[[130 133 129 125 122 123 131 128 127]
 [136 128 131 131 126 136 130 128 136]
 [115 118 127 140 144 126 120 144 131]
 [107 132 136 128 146 135 130 122 140]
 [126 114 120 123 135 121 130 134 120]
 [105 122 124 134 132 114 117 135 133]
 [101 118 124 122 129 116 118 131 136]
 [112 137 133 130 153 120 144 147 147]
 [122 117 114 119 129 107 134 137 110]
 [128 138 136 134 136 152 132 116 146]]
:
[[136 128 131 131 126 136 130 128 136]
 [130 133 129 125 122 123 131 128 127]
 [128 138 136 134 136 152 132 116 146]
 [126 114 120 123 135 121 130 134 120]
 [122 117 114 119 129 107 134 137 110]
 [115 118 127 140 144 126 120 144 131]
 [112 137 133 130 153 120 144 147 147]
 [107 132 136 128 146 135 130 122 140]
 [105 122 124 134 132 114 117 135 133]
 [101 118 124 122 129 116 118 131 136]]

[[123 139 140 143 138 122 109 124 138]
 [114 132 142 136 132 132 102 123 138]
 [118 135 142 135 134 129 109 124 138]
 [122 132 131 121 131 134 112 122 143]]
:
[[123 139 140 143 138 122 109 124 138]
 [122 132 131 121 131 134 112 122 143]
 [118 135 142 135 134 129 109 124 138]
 [114 132 142 136 132 132 102 123 138]]

[[138 118 131 109 110 124 110 127 120 136]
 [114 127 119 145 145 139 151 134 145 128]
 [136 143 152 126 128 125 106 116 112 131]]
:
[[138 118 131 109 110 124 110 127 120 136]
 [136 143 152 126 128 125 106 116 112 131]
 [114 127 119 145 145 139 151 134 145 128]]

[[132 123 112 135 128 100 141]
 [138 129 154 137 127 111 143]]
:
[[138 129 154 137 127 111 143]
 [132 123 112 135 128 100 141]]

[[140 129 125 130 139 116 128 142 123 130]
 [132 128 126 129 135 119 128 127 127 126]
 [122 133 137 122 118 146 129 140 125 133]
 [130 121 119 133 134 113 126 110 132 123]
 [121 127 130 127 113 149 128 133 126 136]
 [126 134 137 123 122 143 130 146 124 132]]
:
[[140 129 125 130 139 116 128 142 123 130]
 [132 128 126 129 135 119 128 127 127 126]
 [130 121 119 133 134 113 126 110 132 123]
 [126 134 137 123 122 143 130 146 124 132]
 [122 133 137 122 118 146 129 140 125 133]
 [121 127 130 127 113 149 128 133 126 136]]

[[121 140 129 131 151 132 127 147]
 [138 121 135 130 121 130 113 107]
 [122 116 120 119 125 124 132 119]
 [115 119 116 129 127 129 136 119]
 [123 130 104 130 116 104 112 111]
 [130 133 113 139 120 113 105 120]
 [137 144 147 133 143 135 129 144]
 [107 124 100 128 119 112 138 131]
 [113 131 124 136 138 128 135 146]]
:
[[138 121 135 130 121 130 113 107]
 [137 144 147 133 143 135 129 144]
 [130 133 113 139 120 113 105 120]
 [123 130 104 130 116 104 112 111]
 [122 116 120 119 125 124 132 119]
 [121 140 129 131 151 132 127 147]
 [115 119 116 129 127 129 136 119]
 [113 131 124 136 138 128 135 146]
 [107 124 100 128 119 112 138 131]]

[[134 118 110 124 123 119 121 111 129 117]
 [133 122 113 134 124 127 132 117 126 113]
 [128 144 129 115 108 104 111 120 131 134]
 [101 144 139  99 116 102 117 125 112 134]
 [130 109 123 126 123 131 103 124 142 125]
 [124 116 134 101 132 112 100 115 129 140]
 [135 132 128 134 138 125 152 120 110 123]
 [100 132 126 120 132 115 129 128 121 106]]
:
[[135 132 128 134 138 125 152 120 110 123]
 [134 118 110 124 123 119 121 111 129 117]
 [133 122 113 134 124 127 132 117 126 113]
 [130 109 123 126 123 131 103 124 142 125]
 [128 144 129 115 108 104 111 120 131 134]
 [124 116 134 101 132 112 100 115 129 140]
 [101 144 139  99 116 102 117 125 112 134]
 [100 132 126 120 132 115 129 128 121 106]]

[[113 125 129 118 120 103 128 137 142 123 121 117 123 126]
 [128 118 133 130 123 111 130 131 143 122 137 119 123 136]
 [133 129 131 132 130 127 122 128 131 131 117 127 121 128]
 [123 130 127 132 133 124 121 124 128 131 130 129 125 124]
 [139 120 129 122 127 124 124 130 129 120 122 124 143 133]]
:
[[139 120 129 122 127 124 124 130 129 120 122 124 143 133]
 [133 129 131 132 130 127 122 128 131 131 117 127 121 128]
 [128 118 133 130 123 111 130 131 143 122 137 119 123 136]
 [123 130 127 132 133 124 121 124 128 131 130 129 125 124]
 [113 125 129 118 120 103 128 137 142 123 121 117 123 126]]

[[113 125 128 119 126 125 123 157 132 114 123 129 139]
 [107 112 123 117 115 113 127 151 117 110 130 117 137]
 [131 117 120 114 140 115 135 125 125 129 125 127 120]
 [111 120 126 127 107 120 133 137 114 119 129 117 131]]
:
[[131 117 120 114 140 115 135 125 125 129 125 127 120]
 [113 125 128 119 126 125 123 157 132 114 123 129 139]
 [111 120 126 127 107 120 133 137 114 119 129 117 131]
 [107 112 123 117 115 113 127 151 117 110 130 117 137]]
---
[[131 153 129]
 [133 108 129]
 [128 129 128]]
:
[[133 108 129]
 [128 129 128]]

[[142 131 136]
 [124 149 116]
 [127 126 145]
 [127 128 112]]
:
[[124 149 116]
 [127 126 145]]

[[156 100 154]
 [142 110 138]
 [139 104 131]
 [140 133 133]]
:
[[142 110 138]
 [139 104 131]]

[[143 142 117 106 125]
 [145 146 151 108 149]
 [133 121 115 146 143]
 [138 123 131 112 130]
 [137 143 142 108 121]]
:
[[145 146 151]
 [133 121 115]]

[[118 154 114 129]
 [138 153 101 130]
 [106 146 112 127]
 [115 155 106 130]]
:
[[138 153 101]
 [106 146 112]]

[[126 108 145]
 [116 155 137]
 [128 117 106]]
:
[[116 155 137]
 [128 117 106]]

[[133 131 134 129]
 [126 131 122 134]
 [127 132 124 140]
 [125 129 120 123]
 [130 131 121 107]]
:
[[126 131 122]
 [127 132 124]]

[[125 122 113 152]
 [130 146 120 116]
 [149 130 122 112]]
:
[[130 146 120]
 [149 130 122]]
